Below are the code and all the weights of a small trained network. Each question names an input and a class and asks about switching units off, where a switched-off unit gives its printed mean instead of its output.

import numpy as np


def w(rows, s, z=0):
    codes = np.array(rows[::2]) - 128.0
    scale = np.full(codes.shape[1], s)
    scale[-1] = z or s
    return codes * scale


def f(y):
    return y / 2 * (1 + np.tanh(0.7978845608 * (y + 0.044715 * y**3)))


def log_softmax(a):
    a = a - a.max(-1, keepdims=True)
    return a - np.log(np.exp(a).sum(-1, keepdims=True))


def net(x, mask):
    res = np.array(x, float).reshape(1, 8) / 4 @ E
    y = f(res @ A[0][:, :-1].T + A[0][:, -1])
    res = res + np.where(mask, y, B[0][:, -1]) @ B[0][:, :-1]
    return log_softmax(res[-1] @ U[:, :-1].T + U[:, -1])


A, B = {}, {}
E = w([
[131,186,102,125,29,143,154,129],'x0',
[154,183,115,140,1,103,93,190],'x1',
[157,141,106,135,121,44,144,173],'x2',
[25,186,48,174,182,157,128,159],'x3',
[100,99,177,140,103,161,153,41],'x4',
[196,109,120,223,100,204,231,188],'x5',
[152,156,171,153,98,33,176,68],'x6',
[187,137,41,129,115,142,48,72],'x7',
],0.0081)
A[0] = w([
[79,122,70,78,157,150,73,101,191],'n1',
[96,153,153,86,156,87,61,160,152],'n2',
[147,132,181,100,201,117,130,124,156],'n3',
[2,197,120,78,155,137,40,138,156],'n4',
[68,118,144,95,123,196,111,92,176],'n5',
[186,119,114,109,104,176,61,87,242],'n6',
[80,116,143,92,202,139,131,83,129],'n7',
[62,126,131,175,92,212,137,148,198],'n8',
[114,132,99,174,119,204,171,113,253],'n9',
[153,90,176,143,180,67,131,52,143],'n10',
[112,190,68,216,111,93,162,157,195],'n11',
[193,164,168,84,44,50,180,206,237],'n12',
[130,125,83,148,145,176,118,240,124],'n13',
[145,158,115,154,161,134,93,194,149],'n14',
[133,95,69,93,173,149,118,209,107],'n15',
],0.0086,0.0038)
B[0] = w([
[125,168,90,82,148,101,51,130,213],'n1',
[126,164,173,161,108,117,79,117,185],'n2',
[98,126,182,143,105,97,157,146,174],'n3',
[141,254,121,147,139,123,76,119,242],'n4',
[147,169,131,102,159,121,125,196,189],'n5',
[197,133,120,147,195,111,110,117,214],'n6',
[81,148,161,122,124,92,127,169,195],'n7',
[165,161,169,155,194,170,150,196,205],'n8',
[137,135,179,135,199,170,110,233,212],'n9',
[92,81,201,120,188,143,139,152,202],'n10',
[154,157,75,147,131,176,150,169,204],'n11',
[84,156,197,171,18,130,145,55,254],'n12',
[194,76,95,155,161,73,143,104,203],'n13',
[137,85,37,146,117,52,184,84,169],'n14',
[134,42,92,102,143,84,107,32,181],'n15',
],0.0089,0.0098)
U = w([
[130,234,184,201,188,196,128,225,253],'0',
[104,149,183,126,76,206,217,122,77],'1',
[95,201,2,34,164,146,93,112,103],'2',
[150,110,61,226,85,111,220,115,5],'3',
[219,57,134,144,213,149,85,80,112],'4',
[39,52,208,85,150,96,158,142,19],'5',
[92,197,202,157,70,89,62,49,183],'6',
],0.0075,0.002)

Each question gives the input, the list of numbers given to net, and the class t.
The units are the neurons (one row each of A and B). Each row of codes is followed by its name. A weight is (code - 128) times the scale printed after its matrix; where a second scale follows, it is the last column's (A, B and U).
mask holds one flag per neuron, in row order. A switched-off neuron (its flag False) gives its mean, the last column of its row in B, instead of its output. The means were averaged over made-up inputs and are rounded, as every weight is.
A unit's drop is (log p(t) with every unit on - log p(t) with that unit switched off) / (log p(t) with every unit on - log p(t) with every unit switched off).
The circuit of an input: a set's keep is (log p(t) with only the set's units on - log p(t) with every unit switched off) / (log p(t) with every unit on - log p(t) with every unit switched off). Starting from the 12 units with the biggest drops (on a tie, the unit counted first), units are removed one at a time, each time the one whose removal leaves the highest keep (on an exact tie, the one counted first), for as long as the keep stays at least 0.8.
units of the circuit, in order: the units of the circuit, biggest drop first
top k neurons: the k neurons with the biggest drops, biggest first
drop when u is switched off: that unit's drop, to one decimal
input [6,6,-3,0,7,0,1,3], class 0: top neuron -> n8
input [0,7,-8,0,-6,3,-8,-5], class 4: units of the circuit, in order -> n13; n15
input [7,-3,6,2,-2,-8,-5,-7], class 6: units of the circuit, in order -> n2; n9
input [-7,-5,-3,0,6,-5,-8,-6], class 0: top 2 neurons -> n4; n5
input [-7,-3,6,8,-1,3,1,8], class 4: top 4 neurons -> n13; n15; n4; n5
input [1,5,-2,3,-5,4,7,-7], class 1: units of the circuit, in order -> n12; n4
input [-5,-8,-4,2,1,-6,7,6], class 0: top 4 neurons -> n10; n12; n4; n15
input [4,7,-4,5,-7,8,0,-5], class 3: units of the circuit, in order -> n13; n14
input [2,-7,3,-4,6,-8,-5,8], class 2: top 2 neurons -> n1; n12
input [4,5,3,7,-7,-7,3,-1], class 6: top 2 neurons -> n12; n2
input [-3,-3,0,-1,-3,8,-8,-8], class 4: top 2 neurons -> n15; n13
input [-2,7,-4,5,-5,0,-8,2], class 2: top 2 neurons -> n4; n1
input [7,-7,-3,5,8,0,1,7], class 0: drop when n9 is switched off -> 0.1
input [-2,-5,7,-7,4,-3,4,6], class 5: drop when n10 is switched off -> 0.5
input [3,-1,1,-5,-4,6,-8,-1], class 4: drop when n15 is switched off -> 0.1
input [6,-3,-3,7,-8,6,-8,6], class 4: units of the circuit, in order -> n13
